The symbols move the items like this.
bok ρ ler
bok δ sed
bok λ vod
bok ξ lib
met ρ kag
met δ pul
met λ nuf
met ξ rem
nus ρ rog
nus δ bip
nus λ ker
nus ξ ked
rap ρ ser
rap δ dus
rap λ sef
rap ξ gak
sak ρ ren
sak δ tun
sak λ mol
sak ξ dus
val ρ sov
val δ dur
val λ zim
val ξ tef
mak ρ kop
mak δ ziz
mak λ zup
mak ξ vek
pul ρ pob
pul δ sir
pul λ kad
pul ξ nev
giz ρ mol
giz δ mul
giz λ sed
giz ξ nuz
tet ρ teg
tet δ sef
tet λ tik
tet ξ vit
vak ρ sed
vak δ kag
vak λ mal
vak ξ ton
mam ρ lev
mam δ kop
mam λ pav
mam ξ mul
vov ρ tev
vov δ rif
vov λ mel
vov ξ fir
mol ρ sak
mol δ dek
mol λ giz
mol ξ bev
lev ρ tik
lev δ lib
lev λ mam
lev ξ dek
ton ρ bab
ton δ ros
ton λ ziz
ton ξ pav
vod ρ bok
vod δ vak
vod λ ros
vod ξ kop
maz ρ sot
maz δ gim
maz λ dus
maz ξ teg
tev ρ naz
tev δ vug
tev λ vov
tev ξ dur
tef ρ sir
tef δ ziv
tef λ zir
tef ξ naz
zis ρ ziv
zis δ bil
zis λ tas
zis ξ vug
zeg ρ ziz
zeg δ dul
zeg λ sov
zeg ξ mif
rof ρ dup
rof δ val
rof λ ziv
rof ξ kad
tus ρ zon
tus δ pav
tus λ vek
tus ξ sed
vit ρ ker
vit δ nal
vit λ tun
vit ξ gim
vam ρ kel
vam δ tev
vam λ fab
vam ξ val
sov ρ zeg
sov δ ged
sov λ val
sov ξ sir
tik ρ tet
tik δ zad
tik λ lev
tik ξ tun
ser ρ dev
ser δ maz
ser λ rap
ser ξ bip
bab ρ nuz
bab δ vod
bab λ ton
bab ξ mam
ler ρ lar
ler δ giz
ler λ bok
ler ξ zad
mub ρ ked
mub δ ren
mub λ gim
mub ξ ser
bev ρ dus
bev δ ler
bev λ nuz
bev ξ tik
ziv ρ rof
ziv δ zim
ziv λ zis
ziv ξ zak
pob ρ vek
pob δ mif
pob λ pul
pob ξ mal
dek ρ tun
dek δ zon
dek λ mul
dek ξ ler
ziz ρ ton
ziz δ rem
ziz λ zeg
ziz ξ tez
dup ρ zup
dup δ sov
dup λ rof
dup ξ pul
gen ρ zir
gen δ tas
gen λ dev
gen ξ vov
ros ρ vod
ros δ mal
ros λ rem
ros ξ mak
nev ρ mal
nev δ nuf
nev λ kel
nev ξ zeg
sot ρ tas
sot δ mub
sot λ maz
sot ξ tul
mal ρ vak
mal δ met
mal λ nev
mal ξ ziz
zim ρ val
zim δ fir
zim λ bil
zim ξ zir
vek ρ tus
vek δ tez
vek λ pob
vek ξ vak
dur ρ ged
dur δ fab
dur λ fir
dur ξ ziv
nal ρ gak
nal δ tik
nal λ kar
nal ξ sak
zon ρ kar
zon δ mam
zon λ tus
zon ξ giz
kad ρ pul
kad δ tef
kad λ zak
kad ξ kel
bip ρ mel
bip δ teg
bip λ gak
bip ξ ges
rog ρ fab
rog δ mel
rog λ nus
rog ξ bil
teg ρ tul
teg δ rap
teg λ tet
teg ξ ker
pav ρ mam
pav δ mak
pav λ tez
pav ξ gup
fab ρ vam
fab δ vov
fab λ rog
fab ξ zim
dul ρ rem
dul δ kel
dul λ ged
dul ξ dup
lib ρ zad
lib δ bab
lib λ kop
lib ξ zon
sir ρ mif
sir δ rof
sir λ tef
sir ξ nuf
fir ρ dur
fir δ rog
fir λ vas
fir ξ zis
vug ρ zak
vug δ gen
vug λ rif
vug ξ fab
zak ρ kad
zak δ zir
zak λ vug
zak ξ vam
ked ρ bil
ked δ ges
ked λ mub
ked ξ dev
ker ρ nus
ker δ gak
ker λ vit
ker ξ mub
tez ρ pav
tez δ zup
tez λ mif
tez ξ kag
gak ρ bip
gak δ tet
gak λ nal
gak ξ ren
kel ρ nev
kel δ naz
kel λ vam
kel ξ sov
ren ρ ges
ren δ vit
ren λ sak
ren ξ maz
zir ρ tef
zir δ zis
zir λ gen
zir ξ tev
tun ρ vit
tun δ kar
tun λ dek
tun ξ lar
sed ρ giz
sed δ gup
sed λ vak
sed ξ bab
zad ρ sef
zad δ nuz
zad λ lib
zad ξ kar
bil ρ zim
bil δ vas
bil λ ked
bil ξ gen
kar ρ nal
kar δ lev
kar λ zon
kar ξ mol
dev ρ gen
dev δ sot
dev λ ser
dev ξ mel
rem ρ ros
rem δ nev
rem λ dul
rem ξ zup
naz ρ nuf
naz δ zak
naz λ tev
naz ξ ged
gup ρ mul
gup δ vek
gup λ kag
gup ξ vod
tas ρ zis
tas δ ked
tas λ sot
tas ξ rif
zup ρ mak
zup δ zeg
zup λ dup
zup ξ pob
tul ρ rif
tul δ ser
tul λ teg
tul ξ nus
gim ρ mub
gim δ sak
gim λ lar
gim ξ rap
mul ρ dek
mul δ tus
mul λ gup
mul ξ bok
dus ρ maz
dus δ lar
dus λ bev
dus ξ tet
mel ρ vov
mel δ tul
mel λ bip
mel ξ vas
kag ρ gup
kag δ pob
kag λ met
kag ξ ros
sef ρ rap
sef δ bev
sef λ zad
sef ξ nal
ges ρ vas
ges δ ker
ges λ ren
ges ξ sot
mif ρ tez
mif δ dup
mif λ sir
mif ξ met
lar ρ gim
lar δ mol
lar λ ler
lar ξ sef
nuf ρ met
nuf δ kad
nuf λ naz
nuf ξ dul
ged ρ dul
ged δ vam
ged λ dur
ged ξ rof
kop ρ lib
kop δ ton
kop λ mak
kop ξ tus
nuz ρ bev
nuz δ bok
nuz λ bab
nuz ξ lev
vas ρ fir
vas δ nus
vas λ ges
vas ξ tas
rif ρ vug
rif δ dev
rif λ tul
rif ξ rog

The rows follow the links: the fewer symbols apart two items are, the more alike their rows tend to be.

Item, then a row for it; each showing differs a little:
kel:  +2   -2   +1   +6   +3  +11  +26  -14   +3  -16   +7  +10  -16   -4  -41  +11  -25  +16  +14  -10  +13   -3  -19  -13  -37   -2  -14  +19  +10   -2  +43   -1   -3   +3   -1  -33  -46   -5  +23   -4  -13  +26   +5   -3   -9  +15   +1  +22    0   -2  +38  -13  -16   -6  +28  +29  +22   +1   -8
dup: +11  -11  -11   -1   +7  +26   -3   -7  +30   -3   +5   -7   +6  -30  -12  +18  -27   +8  -12   -3   -5   +1  -26   -7  -12  +13  +10  +32  +20  -15  +41  +15  +14  +20   +9  -27  -38   +3  +31  +18  -15  +17  +28  +21  +11  -18   -9  +20  -21   -3  +18  +12  -31  -18   +4  +31   +6   -2  -11
bip:  -3  +10  +39  -26  -16  -23  -17  +27  -18  -14   -8   -9  +27  +17   +5   +1  +13   -4   +8   -9  -10  -19   -1  -18  +20   +6  -24  -34  -16  +14  -30   +1   +8   +1  +12  +23  +14  -24  -30   -8   -4  -15  -19   -2  -42  +17  +13  -17  +19  -15   +6   +0  +41  -11  -16   -9   -8  +19  +23
ked:  +4   -6  +45   +5  -13   -2   +1  +26  -23  -14  -26   -2   +5   +5  -20   +7  +35   -4   -4  -26   -5  -23  -32  +10   +2   +2  -28  -36   -2  +14  -32  +17   -6   +4  +34   +9   -3  -11  -14  -31   -2  -28  -15   -9  -16  +38  +12  -28   -4   +2   +8   -2  +26   +7   +7  -16   +2  +27  +14
zis:  +4   +4  -18  +15  -27  +13  -16   -1   -7  -16   +2  +34  +25  +15  -14  -16    0   -7   -1   +7   -9  +21  -15  -44   +2  +40   +9  -11  +17   +1  +20   -6   -6   -6  +22  -11   +7   -5   -4  +26  -18  +13  +40   +8   +1   +9  -13  -17   +5   -1   +2  -18  +11  -19  +18  +53  +29  -20  +18
vug:  +6   -1  -17  +13  -30  +16  -15   +3   +2  -20   -5  +31  +23   +8   -8  -14   -2  -13   -3   +5  -12  +19  -19  -44   -1  +35   +8  -12  +16   +8  +20   -2   -6   -5  +25   -6   -1   -6   -6  +23  -20  +11  +42  +13   +4   +2  -13  -21  +11   -3   +4  -17  +11  -24  +11  +59  +26  -22  +19
mel:  +7   -8  +39  +10   -2   -1   +3  +19  -32  -11  -27   +9   +6   +5  -28   +2  +43   +4   -5  -25   +3  -14  -30  +15   -1  +13  -17  -22  +13   +4  -35  +21   -7   -1  +34    0   +2   -5   -2  -33   -2  -26  -10   -9   -4  +44   +9  -29  -20   +9    0   -1  +13  +14  +16  -10   +4  +25   +9
gim: -16  +13   +5  -31   -9  +17  -34  +25   +2   +7  -10  -19   -5   -5  +26  +24  +20  +28   +3   +0   -4   +3   +7   -2  +42  +51  +17  +11   -8   -9   -7  +32  +29  +26   -5  +18  +27  -13  -18  +10  +27  -15  +20   -2   -9  -10   -3  -16  -34  +15   +6  +17  -16  +13   +4  -14  +14   +3   +6
tas:  +1   -9  +27  +17   +2   +1   -2   +9  -39   -6  -20  +18  +11  +10  -31   -7  +48  +17   -3  -10   +7   +1  -27   +7   +1  +24   -5  -10  +19   -7  -30  +19  -12   -7  +28  -18  +17   -2  +10  -24   -1  -19   +0  -13   +0  +53   +1  -32  -29  +10  -12   -7   +3  +17  +29   +6  +11  +16  +11
tez:  +7   -6   +8   +6   +2  -23  +15  -14  +23   +1  +15  -22  +25  -12   -6  -10  -38  -29  -11   -3  -13  -20   -7   +6  -17  -52  -23  -19   -4   +3   +7  -25  -16   -5   +7   +2  -31   -2  +11   +4  -29   +7  -27  +18   -6  -20   +6  +24  +23  -22   -3   +9  +17  -23  -38  -21  -18  +13   -9
zup: +11   -7   -8  -15  +19  -17   -4  -18  +26   +7  +17  -15  +40  -16  +12  -15  -35  -14  -15  +20  -11   -4   +3  -15   -8  -27   +1  +15  +11  -18   +9  -19   +0   -3   -5  -15  -14   -4  +15  +25  -23  +17   -9  +30    0  -35   +1  +23  +15  -29  -16  +11   +2  -38  -38  +18  -33   +1   -5
mol: -11   +8   +1  -13  +16  -13  +18   +4  -16  +14   +1   -3  -46  +17  +16   +5  +22  +12  +21   +0  +21   -2  +38  +25   +3  -20   -5   +5  -28   +8  -24   +0   +5  -11  -39  +21  +22   +8  -17  -26  +38   -7  -30  -34   -6   +8  +13   +3  +12  +11   -5   -5   +3  +33   +9  -35  -15   -1   -7
tus: -13  +11  -45  +31   +7  -10   +3  -43   -2  +26  +19   +0   +3   +1   +4  -26   -9   +5   -1  +20   +6  +25  +24  +22   +1   -6  +27   +4   +1  -17   +5  -18  -28  -16  -12   -7  +31  +14  +25  +13   -2   +3   -2   -6  +28  -13  -15   +6  -24  +13  -33   +2  -26  +25   +1  -37  +12   -8  -17
naz: +10  -15  +11   -2  +26    0  +39   -2  -15  -18   -2  +24  -20   +4  -35   +1   -1   +5  +12   -5  +20   -9  -10   -8  -41  -25  -20  +22  +13   +3  +13   -4   +1   -9   -8  -33  -39   +5  +15  -24   -1  +22  -11  -12   -7  +29  +12  +13  +20   -9  +23  -20    0  -10  +28  +46  -12   -1   -4
gup:  -1   -4  -22  +35  +20  -12  +14  -34   -3  +25  +10  -11   -5  -13   -6  -16   +0   -4  -12   +0   +7   +7   +5  +48  -11  -24  +12   -1   +7  -17   -9   -9  -29  -13   -1  -11  +12  +18  +35   -7    0   -8  -20   -7  +33   -3   -6  +10  -27  +12  -30  +10  -24  +24   -5  -49   -4   +8  -22
lib: -13  +12  -44  +15  -24   +4  -14  -13  +24  +14  +15   -1   -8   +4  +39  -14  -22  -24   -7  +13  -13  +20  +31   +5  +17    0  +22  -17  -18   +9  +10  -17  -10   -3  -15  +31  +27  +12  -17  +28   +7   -1  +19   +6  +24  -40  -17   +1  +12   +9  -18   +2   -4   +8  -20  -30  +14  -26   -6
ren:  -8  +11  +13  -40    0   -3  -40  +25   -4   +7   -6  -18  +20   +0  +33  +10  +23  +21   +0  +12   -7   +3  +15  -15  +43  +42  +15  +12   -6  -15  -25  +21  +29  +14   -8  +14  +41  -16  -21  +15  +19  -12   +8   +4  -18   -6    0  -16  -20    0   -9  +16   +2   -2  -14   +1  -13   -1  +16
zad:  -7   +1   -4  -13  +15   -7  +15   +9   -6  +14   -5   -6  -44  +12  +34   +3  +22   -4   +8   +4  +12   -1  +39  +30   +8  -23   +3   +2  -28  +10  -32   +2   +6   -5  -37  +29  +26  +15  -25  -20  +37  -14  -24  -23  +11   -8   +7   -2  +20   +8  -15   -1   +5  +25   -6  -35  -26  -10   -7
kop:  -9   +6  -39  +39  +10  -11   +7  -38   -6  +27  +18   -3   +1   -5    0  -23   -5   +2   -5  +15   +8  +21  +19  +32   -2  -12  +25   +5   +5  -21   -2  -17  -31  -16  -12  -10  +27  +13  +29   +4   -1   +2   -9   -5  +30   -7  -11   +9  -27  +11  -32   +5  -27  +22   -3  -41   +9   -4  -19

Each walk starts at a row. The symbols on each line, taken left to right, move it on to the next item.
Answer with the item's row; about right is enough.
new walk
 +5   -8   -8   +2   +2  +24   +5   -7  +25   -7   +4   -5   +0  -27  -21  +20  -28   +9   -4   -7   -2   -2  -28   -7  -18  +12   +7  +28  +20  -10  +48  +11  +10  +18  +11  -29  -45   -2  +33  +17  -17  +18  +27  +17   +6  -11   -6  +20  -20   -1  +27   +6  -30  -15   +8  +29  +16   -1  -12
δ δ ρ δ ρ λ ξ ξ
 +4   -3   -1   +8   +3  +15  +20  -13   +8  -15   +8   +7  -13  -11  -40  +16  -29  +16  +10  -12  +10   -4  -22  -13  -33   +1   -9  +19  +11   -3  +48   +4   +1   +8   +5  -32  -48   -6  +28   +1  -14  +25  +10   +1   -5  +10   -1  +23   -5   -1  +39   -8  -21  -10  +25  +28  +22   +4  -10
δ ρ ρ λ δ λ ρ ξ ξ
 +4   -7   -3   +7   -1  +20  +15  -11  +15  -13   +6   +3  -10  -14  -36  +16  -30  +14   +7   -9   +6   -2  -23  -10  -30   +7   -4  +21  +15   -4  +52   +9   +2  +12   +6  -29  -51   -4  +29   +0  -15  +23  +14   +6   +1   +4   -4  +26  -10   -1  +39   -1  -26  -11  +20  +31  +23   +4  -12
new walk
 +9  -12   +7  +28   +9  -11  +24  -17  +12  +10   +2  -21   -3  -18  -11   -3  -15  -23  -18  -17   -4  -23  -14  +39  -21  -52  -15  -21   -1   +4   -6  -10  -23   -2  +16   +3  -26  +10  +20  -19  -16  -11  -29   +6  +19   -8   +6  +14   -1   -4   -9  +13   -3   +3  -22  -51  -11  +24  -21
δ ρ δ δ ρ ξ ρ λ
 +4   -8  -13  +38  +16  -10  +23  -29   -1  +22   +6  -15   -7  -16  -10  -12   +1   -9  -16   -4   +4   -1   -2  +47  -13  -32   +8   -3   +8  -12  -12   -6  -29   -9   +5   -6   +1  +20  +33  -16   -4  -12  -22   -5  +33   -1   -1   +8  -25  +11  -31  +13  -19  +21   -8  -52   -9  +15  -25
ξ λ ξ ρ δ
 +6  -12   +2  +34  +11  -10  +25  -22   +9  +13   -2  -24   -3  -19  -12   -3   -9  -18  -19  -13   -1  -17  -13  +46  -19  -44   -9  -17   +3   -2   -5  -10  -28   -6  +13   +0  -18  +15  +26  -17  -14  -15  -27   +2  +25   -5   +0  +10   -8   +1  -17  +12   -8  +13  -15  -54  -11  +20  -24
new walk
 -6  +15  +18  -43   -2  -14  -34  +27  -11   +1   -3  -12  +33   +9  +29   +2  +20  +12   +3  +15   -8   -1  +16  -22  +37  +27   +6   +0   -6   -9  -33   +9  +26   +5   -7  +19  +39  -21  -28  +14  +14   -8   -3   +5  -29   -3   +8  -16   -1   -7  -12   +9  +19  -10  -17   +3  -19   +4  +21
λ δ δ ξ ρ δ ρ
-10  +11  +10  -35   -4  +12  -39  +25   -1  +10   -7  -22   +2   -5  +29  +18  +22  +23   +1   +5   -5   +4  +10   -6  +44  +47  +19  +14   -4  -11  -15  +27  +30  +21   -6  +15  +35  -11  -17  +13  +23  -14  +16   +2   -9  -10   -2  -15  -28  +11   -1  +18  -11   +6   -3  -10   +3   +2   +7
λ ρ δ ξ λ
-19  +15   +1  -11   +8  -10  +17    0  -20   +8   +5   -3  -46  +20   +2   +6  +10  +24  +31   +1  +21   -2  +35  +20   -2   -8   -8   +2  -29   +8  -11   +0   +4   -8  -38  +14  +18    0  -19  -26  +31   -1  -27  -36  -16  +17  +10   +7   +6  +13  +10   -9   -5  +35  +17  -38   +6   +1   -5
new walk
 +8   -6  -11  +10  -30  +20  -14  +11   +7  -22  -11  +32  +17   +8   -3   -7   -4  -21  -11   +1  -14  +13  -23  -41   +0  +30   +6  -10  +17  +12  +19   -3   -1   -1  +26   -1   -7    0   -8  +21  -20   +9  +46  +15   +4   -1  -12  -17  +18   -5   +7  -14  +16  -27   +6  +58  +20  -25  +20
ξ δ λ δ ξ δ
 -2   +9  +46  -18  -20  -18  -13  +26  -16  -16  -11   -8  +22  +15   -3   +0  +12   -7   +6  -13  -14  -20   -9  -13  +11   +3  -29  -39  -15  +14  -29    0   +6   -4  +17  +24   +7  -23  -29  -15   -5  -17  -21   +0  -39  +18  +14  -20  +16  -10  +11   +1  +38   -9  -12  -12   -2  +22  +22
λ λ λ δ λ ρ
 -2   -2  -12   -9   +6   -1   +7  +12   +9  +18   -7   -8  -37   +7  +47   +2  +15  -20   -5   +4   +3   +2  +34  +27  +14  -22  +11   -3  -22  +18  -26   -1   +7   -2  -28  +39  +21  +22  -30  -12  +31  -17  -11  -13  +21  -23   +5   -6  +24   +7  -23   +3   +7  +19  -18  -32  -23  -15   -6
new walk
 -5   +4  -25   +0  -13   +4   -1   +7  +26  +15   -1   -5  -30   +1  +50   -2   +3  -28  -12   +5  -10   +8  +31  +21  +20  -15  +16  -10  -23  +18  -12   -3   +3   +2  -19  +43  +23  +20  -30   +6  +21  -12   +7   -1  +25  -37   -5   -6  +22   +6  -21   +4   +6  +11  -26  -31  -12  -22   -7
λ ρ δ λ ρ ξ λ λ δ λ
+13  -13  -15  -12  +19   +9  -10   -9  +26   +6   +6  -13  +31  -30   +8   +3  -23   +1  -22  +13   -8   +3  -12  -11   -2   +3  +17  +36  +26  -25  +21   +2  +14  +15   +1  -27  -21    0  +23  +27  -13  +16  +18  +29  +14  -32   -6  +18  -12  -13   -8  +19  -22  -32  -19  +32  -22   -4   -9
ξ ρ ξ δ λ δ ρ
+11  -12  -14  -14  +22   +3  -10  -10  +25   +7  +11  -14  +34  -28  +12   -1  -24   -2  -22  +19   -6   +3   -8  -13   -1   -4  +19  +33  +25  -26  +18   -4  +14  +11   -1  -23  -17   +2  +25  +28  -16  +18   +9  +33  +14  -35   -5  +20   -7  -16  -14  +18  -16  -36  -25  +31  -29   -5   -8
new walk
 +4   -6   +4   +3   +7   +9  +28  -13   -4  -18   +7  +14  -18   -1  -43   +9  -24  +14  +16   -8  +16   -5  -15   -9  -40  -10  -15  +18   +9   +1  +38   -3   -1   -2   -1  -33  -47   -2  +22  -11  -11  +29   -1   -7   -9  +21   +4  +24   +5   -3  +37  -18  -13   -5  +28  +30  +16   +2  -10
δ ρ δ ξ ρ
+10  -12  -14   -6  +11  +23   -5   -8  +26   +2   +3   -9  +12  -32   -4  +14  -27   +5  -18   +3   -2   +2  -21   -9   -9  +10  +18  +35  +25  -20  +36   +9  +15  +19   +9  -31  -35   +2  +31  +21  -15  +15  +26  +26  +16  -24   -8  +20  -20   -6  +10  +15  -28  -26   -5  +32   -3   -3  -10
ξ ξ ξ λ ξ
 +7   -6   -7   +5   +2  +22  +10   -9  +17  -13   +5   -1   -7  -22  -27  +20  -30  +11   -1   -9   +2   -1  -29  -11  -21   +9   -1  +24  +17   -7  +50  +10   +7  +17   +9  -31  -47   -3  +31  +12  -16  +21  +22  +10   +5   -4   -5  +24  -15   -2  +33   +3  -29  -13  +16  +31  +20   +1  -12
new walk
 +9   -6   -4  -11  +15  -22   +2  -17  +23   +5  +18  -15  +42  -14   +9  -13  -39  -17  -12  +15  -14   -8   +1  -14   -9  -34   -4   +4   +8  -13   +7  -26   -3   -2   -4  -11  -16   -5  +15  +20  -28  +18  -16  +29   -4  -32   +1  +25  +22  -26  -12  +10   +8  -37  -38   +9  -30   +5   -3
δ ξ ρ λ ξ ξ ρ
 +8  -13  +10  +26   +5  -12  +25  -15  +17   +5   +4  -25   +2  -15  -10   -2  -22  -29  -17  -16   -8  -23  -14  +32  -21  -53  -22  -25   -2   +8    0  -14  -20   -6  +16   +6  -31   +9  +16  -16  -20  -10  -31   +8  +10  -10   +5  +15   +8   -9   -7   +9   +4   -1  -25  -44  -10  +22  -19
ρ λ λ δ δ λ
 +9  -12   +9   +1  +19    0  +37   -8  -12  -15   +0  +26  -20   +4  -38   +4   -9  +12  +14   -5  +20   -6   -9   -8  -42  -20  -20  +23   +8   +2  +23   -1   -2   -8   -8  -34  -41   +1  +21  -19   -6  +24  -11  -13   -8  +28  +12  +19  +14   -8  +28  -20   -3   -7  +30  +40   -4   -1   -3
